Below are the code and all the weights of a small trained network. Each question names an input and a target symbol and asks about switching units off, where a switched-off unit gives its printed mean instead of its output.

import numpy as np


def w(rows, s, z=0):
    codes = np.array(rows[::2]) - 128.0
    scale = np.full(codes.shape[1], s)
    scale[-1] = z or s
    return codes * scale


def norm(h):
    return h / np.sqrt((h * h).mean(-1, keepdims=True) + 1e-5)


def f(y):
    return np.maximum(y, 0)


def softmax(a):
    e = np.exp(a - a.max(-1, keepdims=True))
    return e / e.sum(-1, keepdims=True)


def log_softmax(a):
    a = a - a.max(-1, keepdims=True)
    return a - np.log(np.exp(a).sum(-1, keepdims=True))


def net(x, mask):
    ids = ['αβδεζηθλμξπστφψω'.index(c) for c in x.split()]
    T = len(ids)
    res = E[ids] + P[:T]
    r = norm(res)
    for j in range(3):
        rows = slice(3 * j, 3 * j + 3)
        q, k, v = (r @ M[0][rows].T for M in (Q, K, V))
        z = softmax(np.where(np.tri(T) > 0, q @ k.T / 3**0.5, -1e9)) @ v
        o = O[0][rows]
        res = res + np.where(mask[j], z, o[:, -1]) @ o[:, :-1]
    y = f(norm(res) @ A[0][:, :-1].T + A[0][:, -1])
    res = res + np.where(mask[3:11], y, B[0][:, -1]) @ B[0][:, :-1]
    return log_softmax(norm(res)[-1] @ U[:, :-1].T + U[:, -1])


Q, K, V, O, A, B = {}, {}, {}, {}, {}, {}
E = w([
[91,167,135,138],'α',
[166,212,91,76],'β',
[102,140,127,148],'δ',
[127,143,119,211],'ε',
[115,134,160,229],'ζ',
[119,108,66,107],'η',
[97,174,88,210],'θ',
[205,110,182,195],'λ',
[151,116,72,171],'μ',
[159,215,137,190],'ξ',
[69,48,187,97],'π',
[91,156,252,126],'σ',
[159,37,139,80],'τ',
[91,85,75,211],'φ',
[212,141,226,108],'ψ',
[104,182,203,192],'ω',
],0.026)
P = w([
[83,115,136,143],'0',
[130,93,137,184],'1',
[142,91,155,196],'2',
[137,82,150,216],'3',
[133,77,154,219],'4',
[135,79,147,242],'5',
[130,68,145,254],'6',
],0.0095)
Q[0] = w([
[135,170,151,183],'h1',
[179,107,113,154],'h1',
[150,115,145,163],'h1',
[157,38,209,149],'h2',
[138,72,111,107],'h2',
[94,94,49,141],'h2',
[152,251,78,126],'h3',
[139,104,108,137],'h3',
[153,110,157,145],'h3',
],0.018)
K[0] = w([
[180,143,152,86],'h1',
[131,164,118,104],'h1',
[150,133,113,103],'h1',
[101,45,221,171],'h2',
[86,121,105,151],'h2',
[102,98,58,164],'h2',
[72,7,176,160],'h3',
[91,168,182,103],'h3',
[138,156,153,107],'h3',
],0.019)
V[0] = w([
[82,130,47,135],'h1',
[81,137,92,216],'h1',
[49,145,98,67],'h1',
[117,128,90,165],'h2',
[208,222,44,122],'h2',
[162,111,89,155],'h2',
[92,52,154,109],'h3',
[122,117,9,79],'h3',
[160,70,112,209],'h3',
],0.012)
O[0] = w([
[101,60,60,167,56],'h1',
[68,204,49,141,114],'h1',
[15,48,163,158,61],'h1',
[178,138,113,89,120],'h2',
[182,240,109,181,160],'h2',
[189,84,130,144,108],'h2',
[126,30,172,139,20],'h3',
[99,80,2,72,2],'h3',
[159,52,119,213,129],'h3',
],0.0093,0.0047)
A[0] = w([
[130,99,34,76,38],'n1',
[226,123,156,11,156],'n2',
[76,116,200,139,116],'n3',
[129,44,66,82,4],'n4',
[120,138,171,218,97],'n5',
[200,49,189,108,198],'n6',
[10,152,121,58,92],'n7',
[231,17,18,151,108],'n8',
],0.011)
B[0] = w([
[162,159,24,194,136],'n1',
[238,197,34,161,211],'n2',
[62,145,167,127,198],'n3',
[244,118,82,117,131],'n4',
[57,128,106,193,216],'n5',
[192,49,167,185,255],'n6',
[191,133,110,34,179],'n7',
[200,97,234,211,179],'n8',
],0.011,0.0064)
U = w([
[82,189,167,162,103],'α',
[138,231,86,114,197],'β',
[133,178,61,77,142],'δ',
[101,66,93,190,145],'ε',
[47,137,61,127,139],'ζ',
[83,162,6,169,78],'η',
[84,170,65,198,48],'θ',
[190,30,135,119,113],'λ',
[219,110,188,102,107],'μ',
[98,178,137,177,1],'ξ',
[118,57,117,99,197],'π',
[62,217,145,63,89],'σ',
[172,58,34,114,118],'τ',
[162,74,38,182,34],'φ',
[225,110,146,119,33],'ψ',
[93,150,196,126,217],'ω',
],0.018,0.0081)

Each question gives the input, a string of symbols that net reads in full, and the target symbol t.
The units are the heads (3 rows each of Q, K, V and O) and the neurons (one row each of A and B). Each row of codes is followed by its name. A weight is (code - 128) times the scale printed after its matrix; where a second scale follows, it is the last column's (O, A, B and U).
mask holds one flag per unit, heads first, then neurons. A switched-off unit (its flag False) gives its mean, the last column of its rows in O or B, instead of its output. The means were averaged over made-up inputs and are rounded, as every weight is.
A unit's drop is (log p(t) with every unit on - log p(t) with that unit switched off) / (log p(t) with every unit on - log p(t) with every unit switched off).
The circuit of an input: a set's keep is (log p(t) with only the set's units on - log p(t) with every unit switched off) / (log p(t) with every unit on - log p(t) with every unit switched off). Starting from all 11 units, units are removed one at a time, each time the one whose removal leaves the highest keep (on an exact tie, the one counted first), for as long as the keep stays at least 0.8.
units of the circuit, in order: the units of the circuit, biggest drop first
unit that matters most: the unit with the biggest drop
k most important neurons: the k neurons with the biggest drops, biggest first
heads that matter: for each layer, one digit per head in row order, 1 if its drop is at least 0.15 and else 0, layers parted by /
input θ ζ π μ η π, target π: unit that matters most : h2
input σ β ε ε, target ε: units of the circuit, in order : (h1, h2)
input β λ ε, target ε: 2 most important neurons : (n5, n2)
input φ θ δ, target ε: 2 most important neurons : (n8, n2)
input β β φ δ π ζ, target π: units of the circuit, in order : (h2, h3, n7)
input ω σ ε ε, target ω: units of the circuit, in order : (h3, n2)
input β μ σ ξ λ, target λ: units of the circuit, in order : (h2, h3)
input ε σ ε, target ω: 2 most important neurons : (n2, n3)
input ω α ψ μ, target μ: heads that matter : 100
input θ α β μ ψ π, target π: heads that matter : 010
input α ψ δ, target μ: heads that matter : 100
input δ α θ, target η: heads that matter : 100
input β δ σ π ω ψ τ, target τ: heads that matter : 011
input ζ α β θ δ, target δ: units of the circuit, in order : (h3, n7, h2)
input α ζ ω δ μ β τ, target τ: most important neuron : (n1)
input σ σ δ, target ω: units of the circuit, in order : (h2, h1)
input α ε θ, target η: 2 most important neurons : (n6, n8)
input π ω τ φ θ, target ε: heads that matter : 001
input η η θ τ α, target λ: units of the circuit, in order : (h3, h2)
input η δ φ ζ α, target ε: most important neuron : (n2)
